Here is a tiny trained network, its code and every weight. The questions are about switching its units off for an input and a class, where a switched-off unit gives its printed mean instead of its output.

import numpy as np


def w(rows, s, z=0):
    codes = np.array(rows[::2]) - 128.0
    scale = np.full(codes.shape[1], s)
    scale[-1] = z or s
    return codes * scale


def norm(h):
    return h / np.sqrt((h * h).mean(-1, keepdims=True) + 1e-5)


def f(y):
    return np.maximum(y, 0)


def log_softmax(a):
    a = a - a.max(-1, keepdims=True)
    return a - np.log(np.exp(a).sum(-1, keepdims=True))


def net(x, mask):
    res = np.array(x, float).reshape(1, 4) / 4 @ E
    u = 0
    for l in range(2):
        y = f(norm(res) @ A[l][:, :-1].T + A[l][:, -1])
        res = res + np.where(mask[u : u + 10], y, B[l][:, -1]) @ B[l][:, :-1]
        u += 10
    return log_softmax(norm(res)[-1] @ U[:, :-1].T + U[:, -1])


A, B = {}, {}
E = w([
[149,11,131,142,204,26,179],'x0',
[181,139,139,71,184,136,89],'x1',
[135,2,109,96,173,64,48],'x2',
[202,100,40,60,133,169,146],'x3',
],0.0071)
A[0] = w([
[169,56,121,96,202,133,61,101],'0.n1',
[3,97,134,91,16,40,114,49],'0.n2',
[238,194,141,61,143,129,185,144],'0.n3',
[32,195,109,151,95,238,29,97],'0.n4',
[78,242,94,120,127,50,93,63],'0.n5',
[104,75,19,178,134,122,254,77],'0.n6',
[182,193,168,78,77,166,199,105],'0.n7',
[68,137,185,187,76,115,185,38],'0.n8',
[148,67,53,27,146,156,65,109],'0.n9',
[138,143,163,80,136,121,166,5],'0.n10',
],0.0073,0.0025)
B[0] = w([
[120,169,84,158,133,2,52,232],'0.n1',
[244,237,236,49,150,108,179,189],'0.n2',
[242,109,206,117,10,135,240,214],'0.n3',
[165,159,109,113,99,213,168,253],'0.n4',
[155,171,64,130,130,168,85,171],'0.n5',
[183,175,123,107,48,181,189,201],'0.n6',
[192,140,137,113,99,23,146,212],'0.n7',
[123,88,35,60,177,57,44,197],'0.n8',
[52,122,150,187,143,22,46,237],'0.n9',
[204,146,203,70,139,209,131,135],'0.n10',
],0.0058,0.006)
A[1] = w([
[140,174,164,137,77,175,100,228],'1.n1',
[121,110,166,126,104,136,148,6],'1.n2',
[130,104,34,127,148,137,52,106],'1.n3',
[185,93,74,104,87,101,170,156],'1.n4',
[84,149,108,202,185,116,144,116],'1.n5',
[144,59,101,141,131,145,103,71],'1.n6',
[143,24,147,132,106,136,247,136],'1.n7',
[95,181,153,163,202,81,134,227],'1.n8',
[130,128,117,162,161,46,99,87],'1.n9',
[183,113,156,186,91,157,196,198],'1.n10',
],0.011,0.0013)
B[1] = w([
[122,61,50,179,44,107,236,230],'1.n1',
[81,99,170,221,160,169,95,136],'1.n2',
[60,53,168,119,230,168,93,184],'1.n3',
[155,249,136,172,71,94,130,227],'1.n4',
[165,68,99,170,191,146,60,151],'1.n5',
[172,56,95,54,192,137,66,147],'1.n6',
[117,184,76,131,35,192,209,193],'1.n7',
[154,88,54,100,151,48,60,214],'1.n8',
[152,106,128,31,213,127,62,255],'1.n9',
[254,204,50,63,47,219,92,218],'1.n10',
],0.0067,0.0078)
U = w([
[70,110,194,158,157,155,204,2],'0',
[28,83,135,167,93,184,129,54],'1',
[139,92,114,84,195,46,57,212],'2',
[187,186,82,134,8,130,192,226],'3',
[74,121,206,170,144,158,173,13],'4',
],0.014,0.0039)

Each question gives the input, the list of numbers given to net, and the class t.
The units are the neurons (one row each of A and B). Each row of codes is followed by its name. A weight is (code - 128) times the scale printed after its matrix; where a second scale follows, it is the last column's (A, B and U).
mask holds one flag per neuron, layer by layer. A switched-off neuron (its flag False) gives its mean, the last column of its row in B, instead of its output. The means were averaged over made-up inputs and are rounded, as every weight is.
A unit's drop is (log p(t) with every unit on - log p(t) with that unit switched off) / (log p(t) with every unit on - log p(t) with every unit switched off).
top k neurons: the k neurons with the biggest drops, biggest first
top k neurons in layer l: the k neurons of layer l with the biggest drops, biggest first
drop of u: that unit's drop, to one decimal
input [-1,4,0,-8], class 2: top neuron => 0.n3
input [0,6,0,5], class 2: top 2 neurons => 0.n9, 0.n1
input [-1,-5,1,-6], class 2: top 3 neurons => 0.n8, 0.n3, 0.n6
input [-7,3,8,-7], class 3: top 2 neurons in layer 0 => 0.n4, 0.n8
input [-2,7,1,5], class 2: top 2 neurons => 0.n9, 0.n1
input [1,-5,0,-3], class 2: top 3 neurons => 0.n8, 0.n3, 0.n4
input [5,-6,-6,-6], class 2: top 2 neurons => 0.n8, 0.n3
input [1,-2,-5,-8], class 2: drop of 0.n8 => 1.2
input [-5,3,4,4], class 2: drop of 0.n9 => 0.1
input [-3,0,3,7], class 2: drop of 1.n8 => 0.0
input [2,-7,-2,-6], class 2: top 2 neurons => 0.n8, 0.n3
